Below is a small trained network, with its code and all its weights. Each question gives an input and a class and asks what happens when units are switched off, that is, made to give their printed mean instead of their output.

import numpy as np


def w(rows, s, z=0):
    codes = np.array(rows[::2]) - 128.0
    scale = np.full(codes.shape[1], s)
    scale[-1] = z or s
    return codes * scale


def f(y):
    return y / 2 * (1 + np.tanh(0.7978845608 * (y + 0.044715 * y**3)))


def log_softmax(a):
    a = a - a.max(-1, keepdims=True)
    return a - np.log(np.exp(a).sum(-1, keepdims=True))


def net(x, mask):
    res = np.array(x, float).reshape(1, 8) / 4 @ E
    y = f(res @ A[0][:, :-1].T + A[0][:, -1])
    res = res + np.where(mask, y, B[0][:, -1]) @ B[0][:, :-1]
    return log_softmax(res[-1] @ U[:, :-1].T + U[:, -1])


A, B = {}, {}
E = w([
[132,33,198,245,151],'x0',
[196,12,113,98,117],'x1',
[175,150,156,186,125],'x2',
[74,182,81,215,2],'x3',
[124,198,97,101,192],'x4',
[25,90,21,174,227],'x5',
[91,181,129,200,238],'x6',
[5,76,239,41,135],'x7',
],0.0092)
A[0] = w([
[99,116,174,105,122,223],'N0',
[148,42,184,159,98,190],'N1',
[130,116,125,125,204,85],'N2',
[111,121,208,5,108,100],'N3',
[96,118,61,92,39,3],'N4',
[148,192,170,218,125,147],'N5',
[97,159,35,154,42,37],'N6',
[143,132,186,51,115,102],'N7',
[173,158,147,90,101,162],'N8',
[146,75,85,94,152,10],'N9',
],0.011,0.0046)
B[0] = w([
[77,100,156,134,106,190],'N0',
[123,1,91,180,97,227],'N1',
[133,138,96,125,177,174],'N2',
[55,93,222,50,89,250],'N3',
[161,147,105,88,97,184],'N4',
[92,165,168,198,147,203],'N5',
[131,187,88,107,54,224],'N6',
[114,120,228,117,110,204],'N7',
[234,157,186,133,171,186],'N8',
[125,86,93,95,143,157],'N9',
],0.0087,0.013)
U = w([
[245,167,197,140,127,120],'0',
[113,183,164,230,148,147],'1',
[150,181,86,84,70,130],'2',
[168,40,129,170,98,4],'3',
[110,105,251,65,91,34],'4',
[133,120,83,57,233,172],'5',
[70,101,163,187,124,239],'6',
],0.012,0.0033)

Each question gives the input, the list of numbers given to net, and the class t.
The units are the neurons (one row each of A and B). Each row of codes is followed by its name. A weight is (code - 128) times the scale printed after its matrix; where a second scale follows, it is the last column's (A, B and U).
mask holds one flag per neuron, in row order. A switched-off neuron (its flag False) gives its mean, the last column of its row in B, instead of its output. The means were averaged over made-up inputs and are rounded, as every weight is.
A unit's drop is (log p(t) with every unit on - log p(t) with that unit switched off) / (log p(t) with every unit on - log p(t) with every unit switched off).
The circuit of an input: a set's keep is (log p(t) with only the set's units on - log p(t) with every unit switched off) / (log p(t) with every unit on - log p(t) with every unit switched off). Starting from all 10 units, units are removed one at a time, each time the one whose removal leaves the highest keep (on an exact tie, the one counted first), for as long as the keep stays at least 0.8.
units of the circuit, in order: the units of the circuit, biggest drop first
unit that matters most: the unit with the biggest drop
k most important neurons: the k neurons with the biggest drops, biggest first
drop when u is switched off: that unit's drop, to one decimal
input [-2,-1,0,6,7,3,-4,6], class 2: units of the circuit, in order => (N7, N6, N4)
input [3,0,-8,3,8,3,-3,0], class 2: most important neuron => (N1)
input [3,3,1,8,-1,-4,-3,-2], class 2: 3 most important neurons => (N6, N4, N7)
input [4,-5,5,-6,8,7,-3,8], class 5: 3 most important neurons => (N2, N7, N5)
input [4,3,7,1,5,7,-7,-8], class 1: units of the circuit, in order => (N1, N3)
input [-6,3,2,6,-1,-5,7,0], class 0: units of the circuit, in order => (N8, N3)
input [0,-7,7,-4,2,-4,1,-2], class 1: 2 most important neurons => (N5, N4)
input [7,1,-8,6,1,7,2,-5], class 1: units of the circuit, in order => (N3, N1)
input [-7,-8,5,5,-2,-4,3,1], class 1: 2 most important neurons => (N5, N3)
input [0,8,1,8,5,1,-6,4], class 2: 2 most important neurons => (N4, N6)
input [2,-6,2,6,-7,0,-5,-7], class 2: 2 most important neurons => (N6, N4)
input [4,-3,6,-6,2,2,7,2], class 1: 2 most important neurons => (N5, N3)
input [-6,-1,-4,7,4,-8,6,0], class 0: 2 most important neurons => (N8, N5)
input [4,8,-3,7,8,7,-5,4], class 2: unit that matters most => N4
input [-8,5,-5,5,-2,6,-4,3], class 2: drop when N2 is switched off => 0.0
input [7,3,4,-7,-6,1,4,5], class 3: drop when N1 is switched off => 0.6
input [2,5,2,7,-7,4,-8,4], class 3: drop when N1 is switched off => 0.3
